Below are the code and all the weights of a small trained network. Each question names an input and a target symbol and asks about switching units off, where a switched-off unit gives its printed mean instead of its output.

import numpy as np


def w(rows, s, z=0):
    codes = np.array(rows[::2]) - 128.0
    scale = np.full(codes.shape[1], s)
    scale[-1] = z or s
    return codes * scale


def f(y):
    return np.maximum(y, 0)


def softmax(a):
    e = np.exp(a - a.max(-1, keepdims=True))
    return e / e.sum(-1, keepdims=True)


def log_softmax(a):
    a = a - a.max(-1, keepdims=True)
    return a - np.log(np.exp(a).sum(-1, keepdims=True))


def net(x, mask):
    ids = ['ΔΘΩβγζξτ'.index(c) for c in x.split()]
    T = len(ids)
    res = E[ids] + P[:T]
    u = 0
    for l in range(2):
        r = res
        for j in range(2):
            rows = slice(2 * j, 2 * j + 2)
            q, k, v = (r @ M[l][rows].T for M in (Q, K, V))
            z = softmax(np.where(np.tri(T) > 0, q @ k.T / 2**0.5, -1e9)) @ v
            o = O[l][rows]
            res = res + np.where(mask[u + j], z, o[:, -1]) @ o[:, :-1]
        u += 2
        y = f(res @ A[l][:, :-1].T + A[l][:, -1])
        res = res + np.where(mask[u : u + 12], y, B[l][:, -1]) @ B[l][:, :-1]
        u += 12
    return log_softmax(res[-1] @ U[:, :-1].T + U[:, -1])


Q, K, V, O, A, B = {}, {}, {}, {}, {}, {}
E = w([
[176,5,154],'Δ',
[178,26,145],'Θ',
[178,35,148],'Ω',
[233,215,145],'β',
[160,152,69],'γ',
[131,171,89],'ζ',
[182,114,189],'ξ',
[69,121,63],'τ',
],0.017)
P = w([
[211,1,69],'0',
[213,61,79],'1',
[205,76,91],'2',
[187,93,103],'3',
[170,107,121],'4',
[155,119,134],'5',
[140,134,151],'6',
[123,144,168],'7',
[107,156,182],'8',
[87,166,199],'9',
[76,174,210],'10',
[57,181,229],'11',
],0.0086)
Q[0] = w([
[125,255,80],'0.h1',
[91,221,27],'0.h1',
[200,14,245],'0.h2',
[239,107,200],'0.h2',
],0.011)
K[0] = w([
[222,65,53],'0.h1',
[186,117,36],'0.h1',
[57,114,251],'0.h2',
[85,174,215],'0.h2',
],0.011)
V[0] = w([
[43,18,230],'0.h1',
[147,137,253],'0.h1',
[181,70,66],'0.h2',
[141,195,216],'0.h2',
],0.0071)
O[0] = w([
[178,115,36,137],'0.h1',
[122,149,12,144],'0.h1',
[67,146,121,253],'0.h2',
[149,91,178,100],'0.h2',
],0.011,0.0049)
A[0] = w([
[175,114,198,72],'0.n1',
[128,15,185,107],'0.n2',
[5,68,94,147],'0.n3',
[229,123,125,47],'0.n4',
[235,117,172,84],'0.n5',
[227,99,156,12],'0.n6',
[155,255,207,197],'0.n7',
[114,235,133,39],'0.n8',
[218,114,135,2],'0.n9',
[77,229,31,184],'0.n10',
[27,129,82,100],'0.n11',
[122,64,110,177],'0.n12',
],0.0082,0.0046)
B[0] = w([
[157,63,76,175],'0.n1',
[123,231,183,224],'0.n2',
[106,164,8,225],'0.n3',
[54,92,150,196],'0.n4',
[59,27,135,228],'0.n5',
[28,73,157,191],'0.n6',
[178,147,37,237],'0.n7',
[89,246,122,163],'0.n8',
[13,102,115,168],'0.n9',
[115,146,254,254],'0.n10',
[96,28,149,198],'0.n11',
[153,150,146,217],'0.n12',
],0.0072,0.005)
Q[1] = w([
[98,95,236],'1.h1',
[136,123,253],'1.h1',
[81,135,94],'1.h2',
[112,178,191],'1.h2',
],0.014)
K[1] = w([
[2,201,186],'1.h1',
[38,247,164],'1.h1',
[107,87,64],'1.h2',
[244,121,110],'1.h2',
],0.0077)
V[1] = w([
[78,40,23],'1.h1',
[1,101,98],'1.h1',
[40,75,103],'1.h2',
[168,69,167],'1.h2',
],0.0065)
O[1] = w([
[50,120,76,239],'1.h1',
[2,207,75,254],'1.h1',
[201,93,188,221],'1.h2',
[167,76,36,128],'1.h2',
],0.0059,0.0046)
A[1] = w([
[88,94,145,118],'1.n1',
[167,205,172,57],'1.n2',
[190,92,134,232],'1.n3',
[184,174,160,243],'1.n4',
[84,139,109,255],'1.n5',
[248,152,83,120],'1.n6',
[79,168,104,164],'1.n7',
[182,55,137,199],'1.n8',
[156,72,164,131],'1.n9',
[84,88,131,110],'1.n10',
[87,126,93,200],'1.n11',
[69,64,140,103],'1.n12',
],0.014,0.0076)
B[1] = w([
[89,137,110,177],'1.n1',
[5,127,51,142],'1.n2',
[163,207,69,168],'1.n3',
[109,173,187,163],'1.n4',
[182,133,162,252],'1.n5',
[213,79,9,134],'1.n6',
[163,93,136,208],'1.n7',
[92,157,73,179],'1.n8',
[80,121,141,153],'1.n9',
[80,112,110,184],'1.n10',
[175,108,145,223],'1.n11',
[90,114,124,206],'1.n12',
],0.013)
U = w([
[95,24,190,155],'Δ',
[23,140,45,92],'Θ',
[172,86,113,66],'Ω',
[193,142,88,77],'β',
[103,220,176,166],'γ',
[194,116,107,111],'ζ',
[255,146,201,253],'ξ',
[168,135,119,135],'τ',
],0.0093,0.0063)

Each question gives the input, a string of symbols that net reads in full, and the target symbol t.
The units are the heads (2 rows each of Q, K, V and O) and the neurons (one row each of A and B). Each row of codes is followed by its name. A weight is (code - 128) times the scale printed after its matrix; where a second scale follows, it is the last column's (O, A, B and U).
mask holds one flag per unit, layer by layer, with each layer's heads first. A switched-off unit (its flag False) gives its mean, the last column of its rows in O or B, instead of its output. The means were averaged over made-up inputs and are rounded, as every weight is.
A unit's drop is (log p(t) with every unit on - log p(t) with that unit switched off) / (log p(t) with every unit on - log p(t) with every unit switched off).
The circuit of an input: a set's keep is (log p(t) with only the set's units on - log p(t) with every unit switched off) / (log p(t) with every unit on - log p(t) with every unit switched off). Starting from the 12 units with the biggest drops (on a tie, the unit counted first), units are removed one at a time, each time the one whose removal leaves the highest keep (on an exact tie, the one counted first), for as long as the keep stays at least 0.8.
units of the circuit, in order: the units of the circuit, biggest drop first
most important unit: the unit with the biggest drop
top k neurons: the k neurons with the biggest drops, biggest first
top k neurons in layer l: the k neurons of layer l with the biggest drops, biggest first
heads that matter: for each layer, one digit per head in row order, 1 if its drop is at least 0.15 and else 0, layers parted by /
input ζ ζ τ β γ γ, target γ: top 4 neurons : 0.n5, 1.n2, 0.n3, 1.n4
input Δ Δ γ ξ Δ Θ τ ξ ξ Θ, target Θ: heads that matter : 11 / 00
input β ξ γ Δ Θ τ Ω Δ Δ ζ, target ξ: units of the circuit, in order : 1.n7, 1.n5
input γ Θ τ ζ ζ, target γ: units of the circuit, in order : 0.h2, 0.n10
input ζ ζ τ τ γ, target ξ: top 3 neurons in layer 0 : 0.n2, 0.n12, 0.n10
input τ ξ ξ τ Ω ζ Ω, target γ: top 2 neurons : 0.n2, 0.n8
input β γ β ζ Θ β, target β: units of the circuit, in order : 0.n7, 1.n6
input ζ Θ τ ξ ξ γ Δ, target Θ: most important unit : 0.h2
input τ τ β, target Δ: units of the circuit, in order : 0.n5, 0.n6, 0.h1
input γ ζ ξ Δ, target Θ: heads that matter : 00 / 00
input β τ β, target β: top 2 neurons : 0.n7, 0.n10
input Δ Δ ξ γ Δ τ β ζ Ω, target γ: top 2 neurons : 0.n8, 0.n2
input τ Δ ζ γ ξ Θ Δ ζ Δ Δ, target γ: heads that matter : 00 / 10
input Δ ξ β β ξ ξ ξ ζ Θ, target Θ: heads that matter : 01 / 00
input ξ β ξ Ω Δ Θ, target β: most important unit : 0.h1
input Δ ζ γ ξ ζ ζ ζ β, target Δ: top 2 neurons : 0.n5, 0.n7
input β ζ Δ, target γ: heads that matter : 11 / 10
input γ ξ ξ Δ Ω Ω β β Θ, target ξ: top 2 neurons in layer 0 : 0.n2, 0.n10
input γ Θ ζ τ γ ξ, target Δ: top 2 neurons : 0.n3, 0.n7
input ξ ξ Δ ζ, target ξ: top 2 neurons in layer 0 : 0.n2, 0.n10
input Δ Δ Ω τ Ω β Θ Θ γ ζ Θ, target γ: heads that matter : 00 / 10
